Here is a tiny trained network, its code and every weight. The questions are about switching its units off for an input and a class, where a switched-off unit gives its printed mean instead of its output.

import numpy as np


def w(rows, s, z=0):
    codes = np.array(rows[::2]) - 128.0
    scale = np.full(codes.shape[1], s)
    scale[-1] = z or s
    return codes * scale


def norm(h):
    return h / np.sqrt((h * h).mean(-1, keepdims=True) + 1e-5)


def f(y):
    return y / 2 * (1 + np.tanh(0.7978845608 * (y + 0.044715 * y**3)))


def log_softmax(a):
    a = a - a.max(-1, keepdims=True)
    return a - np.log(np.exp(a).sum(-1, keepdims=True))


def net(x, mask):
    res = np.array(x, float).reshape(1, 7) / 4 @ E
    u = 0
    for l in range(4):
        y = f(norm(res) @ A[l][:, :-1].T + A[l][:, -1])
        res = res + np.where(mask[u : u + 8], y, B[l][:, -1]) @ B[l][:, :-1]
        u += 8
    return log_softmax(norm(res)[-1] @ U[:, :-1].T + U[:, -1])


A, B = {}, {}
E = w([
[129,129,129,128],'x0',
[239,117,158,254],'x1',
[140,179,199,105],'x2',
[130,126,136,128],'x3',
[174,86,147,81],'x4',
[130,126,122,130],'x5',
[131,127,129,127],'x6',
],0.009)
A[0] = w([
[232,144,137,194,188],'0.n1',
[155,164,112,255,254],'0.n2',
[145,153,95,154,38],'0.n3',
[155,155,170,80,146],'0.n4',
[150,71,29,163,135],'0.n5',
[71,139,206,160,164],'0.n6',
[111,205,92,162,42],'0.n7',
[30,9,39,104,91],'0.n8',
],0.007,0.0026)
B[0] = w([
[46,90,172,26,246],'0.n1',
[44,171,80,103,254],'0.n2',
[119,217,110,63,110],'0.n3',
[87,53,141,219,170],'0.n4',
[120,17,250,226,171],'0.n5',
[91,99,28,217,162],'0.n6',
[183,161,90,58,124],'0.n7',
[134,2,131,126,224],'0.n8',
],0.0051,0.0041)
A[1] = w([
[85,254,203,67,196],'1.n1',
[150,192,166,80,205],'1.n2',
[110,117,178,71,172],'1.n3',
[131,102,128,96,1],'1.n4',
[181,63,169,101,107],'1.n5',
[162,194,205,130,146],'1.n6',
[79,131,126,164,152],'1.n7',
[87,73,120,141,59],'1.n8',
],0.012,0.0025)
B[1] = w([
[111,81,104,167,254],'1.n1',
[154,14,91,129,173],'1.n2',
[183,65,99,91,198],'1.n3',
[219,224,144,117,130],'1.n4',
[121,142,1,92,188],'1.n5',
[82,80,120,191,176],'1.n6',
[170,106,24,40,164],'1.n7',
[117,118,110,181,161],'1.n8',
],0.0072,0.0083)
A[2] = w([
[81,114,142,63,52],'2.n1',
[202,98,170,110,115],'2.n2',
[65,67,102,165,113],'2.n3',
[98,143,85,143,59],'2.n4',
[144,89,211,136,177],'2.n5',
[248,185,137,211,253],'2.n6',
[66,190,98,160,60],'2.n7',
[47,76,75,133,128],'2.n8',
],0.013,0.004)
B[2] = w([
[67,130,137,177,144],'2.n1',
[116,166,20,132,137],'2.n2',
[178,128,158,128,228],'2.n3',
[162,150,114,164,140],'2.n4',
[131,66,80,137,134],'2.n5',
[12,106,113,157,138],'2.n6',
[210,205,116,103,139],'2.n7',
[150,82,115,134,254],'2.n8',
],0.011,0.013)
A[3] = w([
[194,72,189,169,119],'3.n1',
[173,38,111,101,255],'3.n2',
[220,188,125,95,136],'3.n3',
[84,175,126,137,66],'3.n4',
[2,145,140,50,220],'3.n5',
[147,67,62,121,126],'3.n6',
[181,40,91,84,197],'3.n7',
[74,160,147,93,112],'3.n8',
],0.0091,0.0025)
B[3] = w([
[77,67,255,67,165],'3.n1',
[114,219,191,159,247],'3.n2',
[218,81,239,115,132],'3.n3',
[117,90,32,170,117],'3.n4',
[26,133,124,206,134],'3.n5',
[195,195,160,143,210],'3.n6',
[176,232,212,191,245],'3.n7',
[77,91,147,179,118],'3.n8',
],0.006,0.013)
U = w([
[133,33,151,167,153],'0',
[6,51,105,139,198],'1',
[144,119,159,134,154],'2',
[149,110,161,126,126],'3',
[145,119,161,136,113],'4',
[151,87,148,144,90],'5',
[148,167,58,97,144],'6',
[83,145,60,33,2],'7',
],0.013,0.009)

Each question gives the input, the list of numbers given to net, and the class t.
The units are the neurons (one row each of A and B). Each row of codes is followed by its name. A weight is (code - 128) times the scale printed after its matrix; where a second scale follows, it is the last column's (A, B and U).
mask holds one flag per neuron, layer by layer. A switched-off neuron (its flag False) gives its mean, the last column of its row in B, instead of its output. The means were averaged over made-up inputs and are rounded, as every weight is.
A unit's drop is (log p(t) with every unit on - log p(t) with that unit switched off) / (log p(t) with every unit on - log p(t) with every unit switched off).
The circuit of an input: a set's keep is (log p(t) with only the set's units on - log p(t) with every unit switched off) / (log p(t) with every unit on - log p(t) with every unit switched off). Starting from the 12 units with the biggest drops (on a tie, the unit counted first), units are removed one at a time, each time the one whose removal leaves the highest keep (on an exact tie, the one counted first), for as long as the keep stays at least 0.8.
units of the circuit, in order: the units of the circuit, biggest drop first
most important unit: the unit with the biggest drop
top k neurons: the k neurons with the biggest drops, biggest first
top k neurons in layer l: the k neurons of layer l with the biggest drops, biggest first
drop when u is switched off: that unit's drop, to one decimal
input [-7,7,4,3,0,-5,-5], class 1: units of the circuit, in order -> [2.n6]
input [-6,5,0,-2,7,-4,4], class 6: top 2 neurons in layer 2 -> [2.n2, 2.n3]
input [4,8,5,3,0,3,5], class 1: units of the circuit, in order -> [2.n6, 3.n7]
input [0,-8,7,0,3,7,-7], class 1: units of the circuit, in order -> [2.n1, 3.n5]
input [7,7,-5,-3,-6,-4,-7], class 1: top 3 neurons -> [2.n6, 1.n5, 3.n7]
input [-2,-3,5,1,0,-5,2], class 0: units of the circuit, in order -> [1.n1, 1.n2]
input [-5,4,4,4,-8,-6,-5], class 6: units of the circuit, in order -> [0.n2, 2.n7, 1.n7]
input [3,-8,6,1,6,-4,-7], class 1: top 2 neurons -> [2.n1, 2.n3]
input [-2,-1,8,2,1,-1,-5], class 0: top 3 neurons in layer 1 -> [1.n6, 1.n1, 1.n2]
input [-2,-7,-7,0,3,6,0], class 0: top 3 neurons -> [0.n8, 0.n1, 0.n2]
input [-3,-7,4,7,7,5,-2], class 1: top 2 neurons in layer 3 -> [3.n5, 3.n3]
input [7,-8,1,4,3,-4,2], class 1: top 3 neurons -> [2.n1, 2.n3, 3.n5]
input [-6,-8,5,-7,6,4,-2], class 1: top 2 neurons -> [2.n1, 2.n3]
input [1,8,-4,8,0,6,5], class 1: top neuron -> [2.n6]
input [3,8,-7,8,8,2,-7], class 1: top 2 neurons -> [2.n6, 1.n2]
input [1,-6,-8,-5,-1,5,4], class 0: top 2 neurons -> [0.n8, 2.n7]
input [-2,2,-2,-5,7,-5,-1], class 6: top 2 neurons in layer 1 -> [1.n1, 1.n6]
input [-4,4,-6,2,8,0,5], class 6: top 2 neurons in layer 0 -> [0.n6, 0.n4]
input [-5,-2,8,7,-2,2,6], class 0: top 3 neurons in layer 1 -> [1.n1, 1.n6, 1.n2]
input [3,-6,-6,8,-4,5,1], class 4: most important unit -> 0.n1
input [-6,-6,7,-6,-3,-2,-5], class 0: top 2 neurons in layer 1 -> [1.n1, 1.n2]
input [-5,0,-2,6,7,5,5], class 6: top 3 neurons in layer 2 -> [2.n3, 2.n2, 2.n8]
input [-5,-6,8,1,-2,-7,5], class 0: top 2 neurons in layer 0 -> [0.n1, 0.n2]
input [-2,-5,-7,-8,-4,6,7], class 4: drop when 2.n4 is switched off -> 0.0
input [6,-4,1,4,-8,2,-1], class 6: drop when 1.n3 is switched off -> 0.1
input [-5,8,-1,-6,6,6,2], class 1: drop when 2.n6 is switched off -> 1.1
